Group, then class
[ 30  18  25   1 -24   0  17 -15 -15 -12  37  23 -29   8  15  -8   5  21
   5   6  22  -8 -16  28   3  10 -23   8 -12  22 -43  19  -6 -15  31 -12
   7 -11   6  46   3  18   8   3 -29  -1   5 -32  14 -14 -16 -24   4 -24
 -25 -28   6  22  -3 -23  -5  24 -23 -19  10  10 -22  11 -12  11  11 -10
   3  19   8]
L/V
[ 23  -4 -11  -1  -7 -16   3   6  -2  -2  38  14   8   8  -8  29  -9  25
 -10  -8  -3  -9 -28  45  17 -12  -9  10   3   4 -11  -3  -5 -13   5  -6
   3 -14 -44  15  -6  55  29 -14  -4  26  20 -42  -9 -12 -25   0  42 -16
  -3  -1  30  -1   1 -26   3  -8 -41   7 -35  -1 -36 -10 -19 -29  -4  -2
  65   8   3]
J/B
[-18 -10   0 -15  26 -15   1  22  -1  -6  20  17  36  11  -9  -4  -4  11
 -12  26   3  -3  -6 -25 -14  -4  31  -6  20  -9  -7 -18  -1  -7   8   5
  11 -23   0  -1   7  -8   9  -7  10   0  -9 -24   3   8   7  17  -7   1
  12  -8  23  13  16  -2   4 -33 -15 -18  -5   4 -12  -1 -17   5  -8   7
  -3  -5   4]
G/A
[  4 -11  14  -1  22  -2  -3  17   5  -8   7  33 -12  28  19 -18   2  12
 -11  -4  16  16  10  -3  16 -13   2   0 -29   6 -13 -17 -78  -1   6  -3
  -4  -1 -19  59  14  15   4  13 -22  31  -6 -40  -1 -11  -1  -8  49 -26
   4  -1   5  14   4 -35   1  11 -24  -1  39   0 -23   4 -15 -30 -20   8
   8  19   3]
G/A
[ 13  -8  15  15 -11  -5  18   6  -7 -14  16  27  -1  15  -6   8  15  26
 -12   1   4 -10   7  20  25  13 -20  29 -19   4 -31   5  -5  -6  23 -18
  -5 -16 -11  23   6 -14   6  10 -39  -2 -12 -30  18 -73  -8   9  28 -20
   0 -14  13  21  -4  -3  -9   3 -10  -1   3   5 -23  30 -11  -5   8  -2
  -7  53   2]
L/C
[ 19 -28   1   0  -5 -22  22   7  -4  -8  16   5  17   9   8  27  -7  16
  -1   4  -6  -4  -4  29  -8  -2 -16  14   3  -8 -20  20 -16   1   7  -6
 -11   5 -29   5   8   5   9 -18  -3  15   5  -2  -6 -27 -10  -8  16 -13
  11   3   6   0 -12   8   6   3  -3   3 -20   8 -39   1 -10 -32  13  17
  22   4  -2]
J/H
[ -7  -7  -8  -8  12  -9  16  28  -1  -8  17  22 -30  10  11  -8   3   8
 -31 -16  11   9  -9  26   0 -11  21  15  -4  40 -23  35 -38 -12  -8   9
   3  23 -58  57  55  23  25 -21 -14  23  -1 -39  -3 -16 -17   8  66 -14
  -1 -23   6  10  11 -22  26   6 -44   3 -28   7 -27 -11 -13 -37 -15   5
  15  16  24]
G/Q
[ 22  -7  17   1  10   1   5  14  -7 -24  27  37  14  25  11 -25 -10  21
 -18   2  25  16  -5  51  36  -5  -5 -16 -30  16 -26  -6 -55  -3  19   4
 -22  10  -7  40  24  51  15  19 -27  39   9 -36   6 -25 -25 -15  69 -42
  -4  -7 -25  13  -1 -41  13  14 -39  -2 -87  15 -31  15  -4 -42  -8  -3
  58  20   7]
G/U
[ 20  -9  12   5  -5 -10  -7   8  -8 -12  36  16  -6  17   6  -5  -7  27
   2  -5   2  -9  -5  18  -1   5   1 -14 -28 -17 -24  -3 -13 -22  17  -5
 -18  -8  -4  23   5  24  12  22 -23  13   1 -15   6 -30  -8 -22  22 -20
 -30  19   5   5   4 -29  -1   3  11  -5   4 -21 -18  13  -9  -5 -25   6
   7  30 -13]
L/Y
[ 44  -8  13   6   9   4   3   2   2 -23  87  36   0  19 -18   2 -20  17
   2  -1  19 -18  -9  51   8   5   7  -9   6  -7 -46   4 -32   7  38 -12
  -4 -26 -10  45  12  27  39   3 -27 -12   7 -44 -15  -2 -40 -17  11 -21
 -18 -14  19  12  10 -50   1   8 -53  -8 -17   5 -21  12 -14  -6  -3  14
  28  15  11]
L/V
[ 26  -7  12  -1 -15 -27  22  24 -15 -22   8  18  28   4  -1  29  12  24
 -18  13  10  16 -14  57  14   1  26  25  30  -1  -5   7 -14   1  21 -15
   6   2 -44  13  13 -21  36 -26  -2  18   5 -38   9 -44  -7   2  38 -15
 -49 -26  40  21  -3 -22  -1 -17 -24  -9  -2  20 -30  -9 -17 -27   0  -1
  16 -18   2]
J/B
[ -8   1   4   0  17 -16  17  67 -11  -9  15  23 -16  13   4 -22   0   7
 -14  -8  23  14  13  22   5   5   7  19 -12  36 -30 -24 -25   1 -15 -25
   6  -7 -49  42  19  16   5   6 -12  32  -4 -32 -11 -18 -15  -4  38 -22
   6  -8 -20   8   8 -40  21  20   9  -4 -13   5 -23  -4  -2 -19  -2  -2
  11  -7  -4]
G/A
[ 32  -5   0  -1  -6  -4   2  10  -4  -7  21   8  -1   1  -8   2   2  19
  17  -8  -4 -10 -21  50   5  -4  -6   9  13 -14  -6  10 -30   0   4  -3
  12   2  -8  22  14  38  17 -38   2  20   4  -8  -6 -29  -8  -1  24 -11
 -19  -7  44   5   4 -20   3  -1 -27  -1 -27  -1 -19  -4 -17 -39  10  20
  32  11  -1]
J/H
[ 28  -3  -4 -17 -12  -8  22   1 -15 -10   1   6  -4  19  -3  27   1  26
 -15   9  11 -16 -22  34  23  -9   3  19  -1  18 -30  12 -29 -18  14   2
 -12  10 -28  28  14  36  24  -4 -21  22  16 -20  -6 -47  -7  -8  40 -45
  -3 -27  25   7   4 -20  29  11  -7  -6 -26  11 -40  -3  -2 -46   3   1
  32  -5   9]
J/B
[ 35  -6 -14 -38  29 -18  -2  -3   9 -19  42  37  34  16 -18 -18 -22  32
 -11  -8   1 -52 -31  45 -18 -23  48 -39   5 -26 -14  -9 -79 -17   7  24
  -1 -23 -46  46  44  58  75 -18  28  47   0 -53  -2  42 -26 -13  57  -5
 -22 -15  52   8   8 -87  48   7 -87  25 -74  -2 -17  -4 -13 -42 -19  38
  57  15   7]
L/Y
[ 22 -11  31  25  -3   3  -5   5   4 -24  37  26 -24  17   9 -20  50  26
  15  11  12   1  -6  48  10   7  -9 -31 -36 -19 -35  -2 -30 -44  34 -11
 -10   0   0  30  12  64   7  23 -27  14   9 -35 -12 -19 -13 -11  23 -28
 -26   4  -4  23  -2 -72  -1  20 -25  -3 -15  -7 -21  22   1 -12 -17 -14
  10  40  -9]
L/Y
[ 16  -8   2  -2 -22  -2  18  30 -17 -34  22  36  21   1   0 -18   4  28
  -6  19  29 -19 -33  39   0   5  20  19  19  21 -19  11 -17   1  10   0
   2 -20 -11  32  26  24  48  16   5  26 -17 -39  14 -14 -18 -11  18 -14
   8 -18   8  31   4 -39  13   8 -55 -19 -15  -7 -16   9 -26 -10   1  11
  20 -15  -7]
L/V
[ -7 -11   2   3  17  10   5  38  -3 -11   7  22   1   7 -19 -38  -6  14
  -5   8  14   9  10   0   4   6  18  -9  -5  27 -12  -3 -23   1   0   4
   1  -2 -23  31  12  18  12   8  -8  10   0 -11   6  -9   4  -8  26  -7
  14   7 -21  16  -2 -12  13   5  12 -17 -27  16 -12   4  -6  -5  17 -11
  -4 -14 -24]
G/U
[ 26  -7  -9   5  -6  -6  19   7   0 -12  24   1   9  21   4  11  -5  13
  11  24   6   9  -9  36   3  -5  -5   0  24  -4 -10 -30 -20   9   8   0
  -2   6 -50   6  22  26  22  -8  -9  17  28 -19   0 -11 -19 -32  22 -12
 -10 -19  22   4 -11 -22   0   5 -25   2 -20   2 -38   4 -13 -32   4  15
  23 -10  15]
J/B
[ 23  -1  -3  -4  -3  -3   8  -9   1  -2  19   6 -25   5  -9  -3  -3 -13
   8  -8   2   3 -17  41  -3  -5   0  -2  12  15 -11  11 -20  -2   4   4
  -7  -5 -21  21   1  38   2   5  -1  13   7 -39  -6 -34  -7  -3  18 -13
 -13  -8  21   1  -3 -21  -1   4 -25   0  -7  10  -9 -22  -7 -11  12  -2
  24  -2   8]
J/K
[  3  -3  14   9   4  -3  22  27  10 -18  -1  23 -19  10 -33 -18   2  11
   3  13  26  28   0  20  10   3   6   2 -10  28 -50  -3 -15   1  12  -6
 -16 -21   8  36  13  19   9  -7 -25  18   1 -21  11 -18 -64 -26  44 -20
   2 -15 -14  19  -3 -26  13   6 -30   0 -39   3 -31  16 -26   0  -2 -10
   2   2  -6]
G/Q
[-21  -3  -6 -19  22  -4  -3  31  -7  -5  -6  22  14  18  11   7  -5  21
 -35   8  24  18  -3 -13   4  -3   2  32   9  29 -20 -22 -22   3  14  21
   4  11 -14   1  30 -15  24  -8 -14  17  -5 -32 -13 -38   5   3  23 -18
  13  -5  -1  18  -6   4  17  -5  -8  -5  -7   4 -26   5 -22 -38  -5   7
  -1 -22  -5]
G/A
[  2   0  28   1  14  -6  -9  15 -18 -16  28  34 -21   8  10 -43  -4  20
  -3  -4  11  25   6  27  15  -1   7 -12 -27  21 -30  -1 -32   3  10 -18
  42 -10 -10  41  15  44  -7  -5 -24  25  -7 -24  -7  24  -7 -16  41 -22
 -16  18  -9  14   5 -50  14  30 -38  11  17  -6 -17  11  -4 -12  -5  -4
  11  18  -3]
G/A
[ -6 -15   8  -1  13  -2  35  43 -16 -11   3  40 -55  21  -4  15  -9  36
 -24   7  29  51   2  12  27   8  -2  56  -2  42 -41  -2 -38  14   9 -26
 -16  41 -52  48  20 -18   2  10 -38  23  10 -27   9 -65 -22  -6  63 -41
   6  58   2  15  -7   2  26  18 -15 -12  11  27 -55   4 -20 -40  -5  -8
  12 -17   0]
G/Q
[  2   3  23  14 -25  -7  13  -8  11 -26  21 -21 -41   5   7  14   1  25
   9   8 -18   4   1  34  16   6 -65  26  -4  -6 -18  12   5   4  -3 -20
  10 -15  -7   9 -13  21  -8   7 -18  -6 -12  -5  -4 -35 -30  -5  -2 -40
 -14   0  14  -2  -1  13 -24  14   5  -5  13   0 -19  21  -9  -4  14 -32
   2  23  -1]
J/H
